Below is a small trained network, with its code and all its weights. Each question gives an input and a class and asks what happens when units are switched off, that is, made to give their printed mean instead of their output.

import numpy as np


def w(rows, s, z=0):
    codes = np.array(rows[::2]) - 128.0
    scale = np.full(codes.shape[1], s)
    scale[-1] = z or s
    return codes * scale


def f(y):
    return y / 2 * (1 + np.tanh(0.7978845608 * (y + 0.044715 * y**3)))


def log_softmax(a):
    a = a - a.max(-1, keepdims=True)
    return a - np.log(np.exp(a).sum(-1, keepdims=True))


def net(x, mask):
    res = np.array(x, float).reshape(1, 4) / 4 @ E
    y = f(res @ A[0][:, :-1].T + A[0][:, -1])
    res = res + np.where(mask, y, B[0][:, -1]) @ B[0][:, :-1]
    return log_softmax(res[-1] @ U[:, :-1].T + U[:, -1])


A, B = {}, {}
E = w([
[247,79,83,68,143,119,39],'x0',
[144,111,137,123,134,150,143],'x1',
[104,182,138,67,138,176,113],'x2',
[143,120,191,142,195,106,123],'x3',
],0.015)
A[0] = w([
[171,159,227,121,196,134,130,214],'N1',
[71,89,170,154,162,96,193,180],'N2',
[81,154,84,164,154,173,113,74],'N3',
[132,132,133,175,188,77,147,60],'N4',
[151,131,52,137,93,240,85,93],'N5',
[126,136,122,68,92,157,151,234],'N6',
[153,83,113,31,168,184,127,220],'N7',
[149,1,147,140,167,127,92,174],'N8',
[90,149,139,70,160,156,134,252],'N9',
[192,93,42,42,170,143,58,195],'N10',
[132,117,175,146,137,66,189,105],'N11',
[51,93,103,102,171,135,207,177],'N12',
],0.0099,0.0044)
B[0] = w([
[179,103,114,200,133,49,121,190],'N1',
[141,137,166,156,84,64,195,201],'N2',
[150,86,255,106,115,163,130,144],'N3',
[166,93,187,91,176,142,140,155],'N4',
[139,158,118,100,87,88,207,172],'N5',
[79,230,107,156,74,133,173,166],'N6',
[71,198,96,137,151,58,72,195],'N7',
[132,62,93,129,52,154,82,195],'N8',
[88,188,89,193,96,129,199,176],'N9',
[156,161,91,85,123,92,117,249],'N10',
[129,76,236,137,168,132,136,167],'N11',
[83,131,138,117,172,186,221,181],'N12',
],0.0086,0.017)
U = w([
[85,150,135,236,92,149,186,253],'0',
[126,136,85,127,101,96,58,221],'1',
[124,90,215,106,134,95,183,41],'2',
[221,85,180,83,126,150,15,59],'3',
[28,187,145,119,101,254,168,52],'4',
[118,200,123,60,98,136,109,54],'5',
],0.0091,0.0043)

Each question gives the input, the list of numbers given to net, and the class t.
The units are the neurons (one row each of A and B). Each row of codes is followed by its name. A weight is (code - 128) times the scale printed after its matrix; where a second scale follows, it is the last column's (A, B and U).
mask holds one flag per neuron, in row order. A switched-off neuron (its flag False) gives its mean, the last column of its row in B, instead of its output. The means were averaged over made-up inputs and are rounded, as every weight is.
A unit's drop is (log p(t) with every unit on - log p(t) with that unit switched off) / (log p(t) with every unit on - log p(t) with every unit switched off).
The circuit of an input: a set's keep is (log p(t) with only the set's units on - log p(t) with every unit switched off) / (log p(t) with every unit on - log p(t) with every unit switched off). Starting from all 12 units, units are removed one at a time, each time the one whose removal leaves the highest keep (on an exact tie, the one counted first), for as long as the keep stays at least 0.8.
units of the circuit, in order: the units of the circuit, biggest drop first
unit that matters most: the unit with the biggest drop
k most important neurons: the k neurons with the biggest drops, biggest first
drop of u: that unit's drop, to one decimal
input [-7,-2,2,-5], class 4: unit that matters most => N1
input [6,-3,3,-4], class 5: units of the circuit, in order => N5, N1
input [4,1,3,8], class 1: units of the circuit, in order => N7, N1
input [1,-3,2,6], class 1: units of the circuit, in order => N12, N1
input [-7,-7,1,-5], class 4: 3 most important neurons => N1, N12, N3
input [7,-8,4,-5], class 5: units of the circuit, in order => N5, N1
input [4,4,7,5], class 1: units of the circuit, in order => N1, N7
input [2,-1,0,3], class 3: units of the circuit, in order => N6, N2
input [8,2,4,-5], class 5: 2 most important neurons => N5, N1
input [-1,-2,-3,1], class 2: units of the circuit, in order => N9, N6
input [-8,4,-4,4], class 2: units of the circuit, in order => N11, N4
input [0,2,5,-1], class 4: 3 most important neurons => N2, N1, N10
input [7,6,2,-6], class 5: 2 most important neurons => N5, N1
input [7,6,4,-5], class 5: units of the circuit, in order => N5
input [1,3,-2,-1], class 1: units of the circuit, in order => N12, N2
input [8,0,5,-2], class 5: 4 most important neurons => N5, N1, N10, N6
input [-6,5,2,-3], class 4: 2 most important neurons => N1, N12
input [-1,-1,1,-6], class 4: 2 most important neurons => N1, N2
input [-6,7,8,2], class 0: 3 most important neurons => N1, N2, N9
input [6,6,2,3], class 1: unit that matters most => N7
input [8,7,-1,-3], class 1: 2 most important neurons => N7, N8
input [1,1,-4,1], class 3: drop of N9 => 0.2
